Below is a small trained network, with its code and all its weights. Each question gives an input and a target symbol and asks what happens when units are switched off, that is, made to give their printed mean instead of their output.

import numpy as np


def w(rows, s, z=0):
    codes = np.array(rows[::2]) - 128.0
    scale = np.full(codes.shape[1], s)
    scale[-1] = z or s
    return codes * scale


def f(y):
    return y / 2 * (1 + np.tanh(0.7978845608 * (y + 0.044715 * y**3)))


def softmax(a):
    e = np.exp(a - a.max(-1, keepdims=True))
    return e / e.sum(-1, keepdims=True)


def log_softmax(a):
    a = a - a.max(-1, keepdims=True)
    return a - np.log(np.exp(a).sum(-1, keepdims=True))


def net(x, mask):
    ids = ['γδζξπτψω'.index(c) for c in x.split()]
    T = len(ids)
    res = E[ids] + P[:T]
    u = 0
    for l in range(3):
        r = res
        for j in range(3):
            rows = slice(3 * j, 3 * j + 3)
            q, k, v = (r @ M[l][rows].T for M in (Q, K, V))
            z = softmax(np.where(np.tri(T) > 0, q @ k.T / 3**0.5, -1e9)) @ v
            o = O[l][rows]
            res = res + np.where(mask[u + j], z, o[:, -1]) @ o[:, :-1]
        u += 3
        y = f(res @ A[l][:, :-1].T + A[l][:, -1])
        res = res + np.where(mask[u : u + 8], y, B[l][:, -1]) @ B[l][:, :-1]
        u += 8
    return log_softmax(res[-1] @ U[:, :-1].T + U[:, -1])


Q, K, V, O, A, B = {}, {}, {}, {}, {}, {}
E = w([
[219,121,114,89,166],'γ',
[209,161,146,155,98],'δ',
[145,126,142,197,138],'ζ',
[100,209,147,185,63],'ξ',
[81,118,42,165,214],'π',
[2,160,184,223,131],'τ',
[120,59,80,59,205],'ψ',
[71,233,151,10,166],'ω',
],0.015)
P = w([
[154,82,246,138,155],'0',
[156,114,181,132,153],'1',
[150,122,134,126,142],'2',
[145,130,95,120,134],'3',
[138,134,63,112,122],'4',
[133,138,30,110,116],'5',
],0.013)
Q[0] = w([
[26,74,165,151,122],'L0H0',
[176,136,135,140,174],'L0H0',
[186,159,175,116,53],'L0H0',
[123,144,134,53,190],'L0H1',
[126,99,119,53,119],'L0H1',
[121,8,142,105,150],'L0H1',
[164,168,121,156,108],'L0H2',
[127,122,124,115,105],'L0H2',
[138,142,100,130,181],'L0H2',
],0.014)
K[0] = w([
[87,88,155,224,131],'L0H0',
[219,122,148,50,250],'L0H0',
[169,177,187,48,2],'L0H0',
[154,77,104,201,154],'L0H1',
[185,60,117,146,127],'L0H1',
[123,72,145,110,224],'L0H1',
[200,131,128,204,106],'L0H2',
[154,147,150,114,103],'L0H2',
[167,94,76,91,188],'L0H2',
],0.0097)
V[0] = w([
[78,149,4,13,158],'L0H0',
[62,248,219,84,161],'L0H0',
[206,53,49,191,115],'L0H0',
[2,76,112,142,52],'L0H1',
[102,51,47,171,62],'L0H1',
[88,87,57,64,236],'L0H1',
[115,3,153,138,118],'L0H2',
[36,247,130,153,55],'L0H2',
[81,82,89,201,80],'L0H2',
],0.0053)
O[0] = w([
[77,30,222,187,56,161],'L0H0',
[35,119,33,108,83,169],'L0H0',
[180,120,202,119,138,127],'L0H0',
[147,150,170,153,206,81],'L0H1',
[214,183,158,92,183,53],'L0H1',
[157,144,1,109,52,191],'L0H1',
[179,166,176,155,240,143],'L0H2',
[195,205,12,137,81,6],'L0H2',
[171,102,110,71,178,105],'L0H2',
],0.0045,0.0026)
A[0] = w([
[93,146,149,74,203,31],'L0N0',
[175,76,128,8,152,153],'L0N1',
[230,112,187,107,133,30],'L0N2',
[105,120,90,109,123,4],'L0N3',
[146,77,177,91,99,49],'L0N4',
[127,102,141,93,146,77],'L0N5',
[128,171,110,92,202,113],'L0N6',
[175,177,129,121,77,125],'L0N7',
],0.011,0.0043)
B[0] = w([
[93,95,130,139,33,174],'L0N0',
[62,148,87,254,19,251],'L0N1',
[215,102,95,227,71,170],'L0N2',
[177,124,93,139,147,113],'L0N3',
[189,126,61,124,89,114],'L0N4',
[142,120,117,227,39,125],'L0N5',
[103,28,93,173,39,213],'L0N6',
[163,172,217,201,138,154],'L0N7',
],0.0066,0.0032)
Q[1] = w([
[121,137,89,75,92],'L1H0',
[105,131,105,82,156],'L1H0',
[153,99,109,69,137],'L1H0',
[112,200,90,142,157],'L1H1',
[72,102,77,236,123],'L1H1',
[131,139,1,149,77],'L1H1',
[63,126,91,153,197],'L1H2',
[143,132,148,79,164],'L1H2',
[105,188,161,151,156],'L1H2',
],0.012)
K[1] = w([
[108,120,87,123,62],'L1H0',
[121,125,98,84,143],'L1H0',
[143,91,95,134,159],'L1H0',
[85,138,140,137,97],'L1H1',
[69,108,136,15,120],'L1H1',
[107,165,138,69,132],'L1H1',
[21,114,72,89,199],'L1H2',
[192,115,129,11,146],'L1H2',
[89,168,138,103,161],'L1H2',
],0.011)
V[1] = w([
[67,110,125,58,167],'L1H0',
[151,74,87,77,212],'L1H0',
[129,77,2,190,145],'L1H0',
[92,139,129,42,66],'L1H1',
[178,181,98,159,157],'L1H1',
[154,154,128,12,62],'L1H1',
[74,192,63,119,101],'L1H2',
[173,153,195,59,60],'L1H2',
[191,209,78,108,134],'L1H2',
],0.0056)
O[1] = w([
[224,76,54,200,144,114],'L1H0',
[136,98,12,194,120,82],'L1H0',
[137,114,20,11,181,202],'L1H0',
[5,211,70,196,199,130],'L1H1',
[162,90,92,58,30,78],'L1H1',
[106,209,34,229,158,40],'L1H1',
[160,115,253,102,70,156],'L1H2',
[202,255,102,223,95,2],'L1H2',
[122,155,69,130,58,46],'L1H2',
],0.0038,0.0054)
A[1] = w([
[151,173,119,141,61,41],'L1N0',
[173,216,194,71,24,145],'L1N1',
[49,87,187,186,15,59],'L1N2',
[93,139,211,87,210,160],'L1N3',
[96,220,120,175,63,115],'L1N4',
[178,88,51,86,116,2],'L1N5',
[254,101,141,162,116,145],'L1N6',
[119,109,85,153,186,66],'L1N7',
],0.0091,0.0065)
B[1] = w([
[197,87,6,188,119,134],'L1N0',
[44,184,50,92,246,220],'L1N1',
[204,183,90,176,66,231],'L1N2',
[110,133,230,148,56,254],'L1N3',
[112,13,98,90,194,220],'L1N4',
[168,248,2,83,46,138],'L1N5',
[185,232,235,157,69,182],'L1N6',
[104,152,85,152,127,182],'L1N7',
],0.0068,0.0054)
Q[2] = w([
[150,31,68,48,233],'L2H0',
[190,143,202,175,103],'L2H0',
[15,82,254,41,139],'L2H0',
[46,12,107,142,35],'L2H1',
[226,78,142,177,102],'L2H1',
[74,142,171,36,203],'L2H1',
[84,48,186,125,207],'L2H2',
[139,58,149,124,173],'L2H2',
[109,123,130,170,149],'L2H2',
],0.0093)
K[2] = w([
[175,87,132,143,197],'L2H0',
[206,147,175,192,72],'L2H0',
[102,109,180,16,122],'L2H0',
[71,53,100,132,79],'L2H1',
[252,86,124,196,161],'L2H1',
[83,142,159,18,155],'L2H1',
[113,153,30,131,124],'L2H2',
[209,116,69,136,168],'L2H2',
[152,119,106,141,150],'L2H2',
],0.012)
V[2] = w([
[135,72,111,249,188],'L2H0',
[130,90,102,90,238],'L2H0',
[135,109,20,138,120],'L2H0',
[254,103,225,227,192],'L2H1',
[125,177,27,70,149],'L2H1',
[131,69,125,9,126],'L2H1',
[132,149,87,79,121],'L2H2',
[133,43,174,169,147],'L2H2',
[103,139,147,76,133],'L2H2',
],0.0048)
O[2] = w([
[64,167,184,130,97,230],'L2H0',
[93,80,201,166,124,150],'L2H0',
[95,138,205,73,162,103],'L2H0',
[92,106,64,3,168,50],'L2H1',
[166,126,207,132,183,36],'L2H1',
[151,149,104,219,178,117],'L2H1',
[153,107,72,152,162,51],'L2H2',
[121,194,139,137,73,254],'L2H2',
[115,117,151,154,137,139],'L2H2',
],0.0048,0.0034)
A[2] = w([
[161,62,126,139,76,89],'L2N0',
[101,52,137,187,158,116],'L2N1',
[125,131,22,115,175,20],'L2N2',
[137,103,251,98,152,136],'L2N3',
[163,119,185,139,102,144],'L2N4',
[144,147,166,125,128,194],'L2N5',
[120,127,105,149,193,1],'L2N6',
[166,183,137,118,149,72],'L2N7',
],0.014,0.0078)
B[2] = w([
[59,97,118,167,162,159],'L2N0',
[136,172,158,77,50,246],'L2N1',
[157,68,217,89,250,148],'L2N2',
[162,86,137,192,152,187],'L2N3',
[174,104,115,137,119,152],'L2N4',
[144,142,97,172,185,159],'L2N5',
[145,71,54,61,100,137],'L2N6',
[89,106,227,127,96,144],'L2N7',
],0.011)
U = w([
[252,178,58,92,65,128],'γ',
[189,207,225,88,110,2],'δ',
[237,89,105,179,138,81],'ζ',
[78,134,126,172,240,86],'ξ',
[109,34,214,4,90,118],'π',
[139,161,187,254,63,223],'τ',
[82,43,44,177,105,17],'ψ',
[36,212,70,6,71,221],'ω',
],0.0067,0.0086)

Each question gives the input, a string of symbols that net reads in full, and the target symbol t.
The units are the heads (3 rows each of Q, K, V and O) and the neurons (one row each of A and B). Each row of codes is followed by its name. A weight is (code - 128) times the scale printed after its matrix; where a second scale follows, it is the last column's (O, A, B and U).
mask holds one flag per unit, layer by layer, with each layer's heads first. A switched-off unit (its flag False) gives its mean, the last column of its rows in O or B, instead of its output. The means were averaged over made-up inputs and are rounded, as every weight is.
A unit's drop is (log p(t) with every unit on - log p(t) with that unit switched off) / (log p(t) with every unit on - log p(t) with every unit switched off).
The circuit of an input: a set's keep is (log p(t) with only the set's units on - log p(t) with every unit switched off) / (log p(t) with every unit on - log p(t) with every unit switched off). Starting from the 12 units with the biggest drops (on a tie, the unit counted first), units are removed one at a time, each time the one whose removal leaves the highest keep (on an exact tie, the one counted first), for as long as the keep stays at least 0.8.
circuit, biggest first: the units of the circuit, biggest drop first
unit that matters most: the unit with the biggest drop
top k neurons: the k neurons with the biggest drops, biggest first
top k neurons in layer l: the k neurons of layer l with the biggest drops, biggest first
which heads matter: for each layer, one digit per head in row order, 1 if its drop is at least 0.15 and else 0, layers parted by /
drop when u is switched off: that unit's drop, to one decimal
input τ π π π τ π, target ξ: top neuron in layer 0 -> [L0N1]
input ψ γ γ, target ω: circuit, biggest first -> [L2H1, L0N1, L2N3]
input ξ ξ ξ ξ, target ξ: which heads matter -> 001 / 000 / 000
input π π π π ω ζ, target ω: top 3 neurons -> [L2N3, L2N1, L1N3]
input π ψ δ π δ, target ω: circuit, biggest first -> [L2H1, L2N3]
input ψ ξ ξ π ξ, target π: top 4 neurons -> [L2N2, L1N1, L1N4, L2N6]
input ξ π ξ, target ω: circuit, biggest first -> [L2N3, L2H1]
input π δ ω π, target ω: which heads matter -> 100 / 010 / 110
input π γ γ ψ, target ψ: circuit, biggest first -> [L0N1, L2N0, L1N6]
input π ω ξ ψ γ, target ω: top 3 neurons -> [L2N3, L0N1, L1N2]
input π ξ π ω, target τ: top 2 neurons in layer 1 -> [L1N2, L1N1]
input π π ζ, target ζ: which heads matter -> 000 / 010 / 000
input π δ π ξ, target ξ: which heads matter -> 000 / 000 / 000
input ξ δ ψ π ψ ω, target τ: circuit, biggest first -> [L2H1]
input π π π ω π π, target ξ: circuit, biggest first -> [L2N2, L1H1]
input ξ ψ ω ξ τ, target ω: top 2 neurons -> [L1N4, L2N3]
input ω γ δ, target ω: which heads matter -> 110 / 111 / 000
input π ξ ξ, target ω: top 3 neurons -> [L2N3, L2N6, L0N2]
input τ ξ ψ π γ, target τ: top 2 neurons -> [L2N7, L0N1]
input ξ π ζ δ γ, target τ: unit that matters most -> L0N1
input γ δ δ ω π, target τ: top 2 neurons in layer 1 -> [L1N1, L1N3]
input τ ω ψ, target τ: top 2 neurons in layer 0 -> [L0N1, L0N5]
input τ π π ξ ψ, target ψ: top 2 neurons -> [L0N1, L2N0]
input τ π π π ζ π, target π: top 2 neurons in layer 2 -> [L2N2, L2N5]
input π τ π ξ ω ζ, target ω: top 2 neurons in layer 1 -> [L1N3, L1N2]
input π ω ψ π, target ω: drop when L2N1 is switched off -> 0.5
input π π ψ, target τ: circuit, biggest first -> [L0N1]
input π ξ ω τ, target ω: drop when L0H2 is switched off -> 0.8
